[-43, -4, 1, 12, 2, 5, 0, 11, 0, 6, 5, -7, -3, -4, -1, 5, -2, 19, -3, -4, 8, 5, -13, 2, -3, -1, -30, -6, -6, 22, 4, -5, 1, 9, -3, -3, 1, 19, -12, 5, 3, -6, -1, -1, -4, -6, -8, -2, -6, -2, 3, 2, -8, 28, -4, 10, 2, -10, 13, 0, -1, -8, -2, -1, 2, -10, 4, -4, -9, 15, -2, -1, -2] : <54>
[-6, 7, 8, 7, 1, 4, -12, 1, 2, -2, 12, -2, 2, 8, -2, -4, 13, 18, 0, -2, -3, 1, 7, 4, -4, -2, 1, -1, 6, -2, -1, -7, 4, 13, 0, 1, 5, 7, 0, 0, -4, -2, -4, 2, -5, -9, 1, -17, 4, -1, -4, -1, -4, 12, 20, -9, -2, -6, 4, 1, 0, -6, 3, 0, 0, 2, 4, 9, -11, 19, -6, 0, 5] : <59>
[-10, 6, 11, -1, 1, 6, -20, 5, 2, -3, 11, 1, -1, 8, 4, 1, 15, 10, -6, 0, -1, -3, 3, 2, -6, -1, -13, 4, 9, -13, 2, -21, 0, 35, 3, -1, 6, 13, -5, 2, 0, 11, -5, 1, -6, -9, -12, -21, 0, -2, -1, -4, -2, 9, 25, -10, -3, -4, 4, 3, 0, -13, 1, 0, 8, 2, -11, 17, -6, 24, 3, -1, 12] : <59>
[-44, -3, 7, 6, 11, 30, -1, 8, 1, -1, 2, -1, 1, 3, 2, 3, 22, 2, -5, 2, 6, -3, 2, -2, -2, -2, -32, -11, -2, 21, 9, -16, -3, 69, -3, -19, 6, 13, -15, 8, 7, 4, -3, -5, -6, 7, -19, -6, -3, 0, 0, 2, -10, 23, 7, 15, -2, -4, 4, 0, 13, -2, -4, 3, 1, -9, 10, 1, 14, 10, 4, 1, 0] : <54>
[-16, 4, 3, 1, 7, 22, -13, 2, 3, -1, 18, -3, 2, 26, -8, -1, 14, 1, -9, 1, 1, -5, 11, 5, -6, -6, 11, 7, 8, -6, 0, -35, 4, 66, -1, 11, 5, 9, -7, 9, 2, 18, -6, 0, 0, -7, -33, -21, 6, -1, 0, 1, 1, 20, 12, 6, -1, -17, 5, -1, -7, -6, 9, 4, 20, 4, -1, -14, 5, -8, 2, -3, 7] : <59>
[15, 15, 7, -1, 4, -6, -28, -1, -8, -9, -1, 18, 3, 0, 6, -8, 24, 21, -1, 10, -4, -5, 8, -2, -26, -9, -13, -10, 11, -21, 0, -9, 2, -19, -3, 15, 12, -5, 15, -1, -11, -13, -22, 6, -6, 1, 21, -54, 4, -16, -2, 5, -19, -23, 36, -19, -1, -10, -22, 7, 2, -2, 2, 1, -6, 16, -2, 21, 3, -4, -1, 2, 10] : <59>
[-15, 1, 5, -17, 10, 17, -11, 3, 7, -4, 6, -1, 6, 14, 0, 2, 14, 10, -1, 5, 4, -4, 8, 3, -9, -1, -10, -2, 7, 5, 2, -20, -4, 38, 2, -6, 8, 7, -6, 2, -2, 13, -8, -1, -2, -10, -13, -16, 3, -2, 0, 4, -10, 7, 27, -2, -3, -4, -1, 2, 0, -4, -2, 4, 5, 2, 3, 11, 1, 6, 2, -1, 7] : <59>
[-15, 4, 8, 10, 9, 24, -11, 2, 7, -1, 6, 3, 4, 17, 1, -5, 19, 18, 3, 6, -1, 0, 15, 1, -16, -6, -2, -8, 6, 9, 0, -18, 3, 50, -1, 0, 9, 4, -4, 6, 1, 2, -9, 2, -5, -5, -11, -29, 8, 2, 0, 6, -13, 9, 30, -1, -3, -9, -5, 0, -1, 0, 3, 7, -5, 1, 16, 7, 8, 3, 2, -3, 4] : <59>
[-8, 2, 12, 2, 13, 31, -19, 0, 1, -7, 4, 8, 5, 21, 1, -7, 21, -6, -3, 13, -2, -8, 25, 1, -7, -5, -11, -6, 13, -8, 4, -31, -2, 83, 0, -8, 12, 8, -6, 5, -3, 20, -10, -4, -5, -1, -19, -27, 3, 0, -3, 7, -9, -2, 37, 1, -5, 3, -6, 7, 1, -16, -12, 5, 10, 2, 6, 18, 22, 13, 6, -2, 9] : <59>
[24, 1, -1, 0, 9, 7, -17, 4, -3, 0, -4, 8, 0, 13, -1, -3, 11, -6, -7, 1, 1, -10, 18, 3, -10, -2, -18, 4, 0, -14, -2, -1, 3, 39, -1, 3, 5, -25, -6, 2, -2, -18, -9, 1, 7, -3, -1, -20, -3, -1, -1, -3, -13, 6, 11, 2, 2, -18, -5, 6, -7, -2, 1, 4, 13, 4, -1, -18, 1, -34, -3, 0, 5] : <59>
[26, -1, 12, 4, 19, 26, -19, 2, 7, -4, -7, 9, 4, 22, -1, -6, 11, -10, 1, 4, -2, -11, 28, 5, -4, -3, -13, -1, 6, -1, 1, -7, 1, 83, -2, -8, 12, -24, -7, 5, -15, -4, -7, -1, -1, -4, -7, -22, 2, 2, 1, 5, -18, 3, 37, 4, -3, -8, -10, 2, -5, -5, 0, 13, 8, 9, 13, -3, 15, -23, 3, -3, 7] : <59>
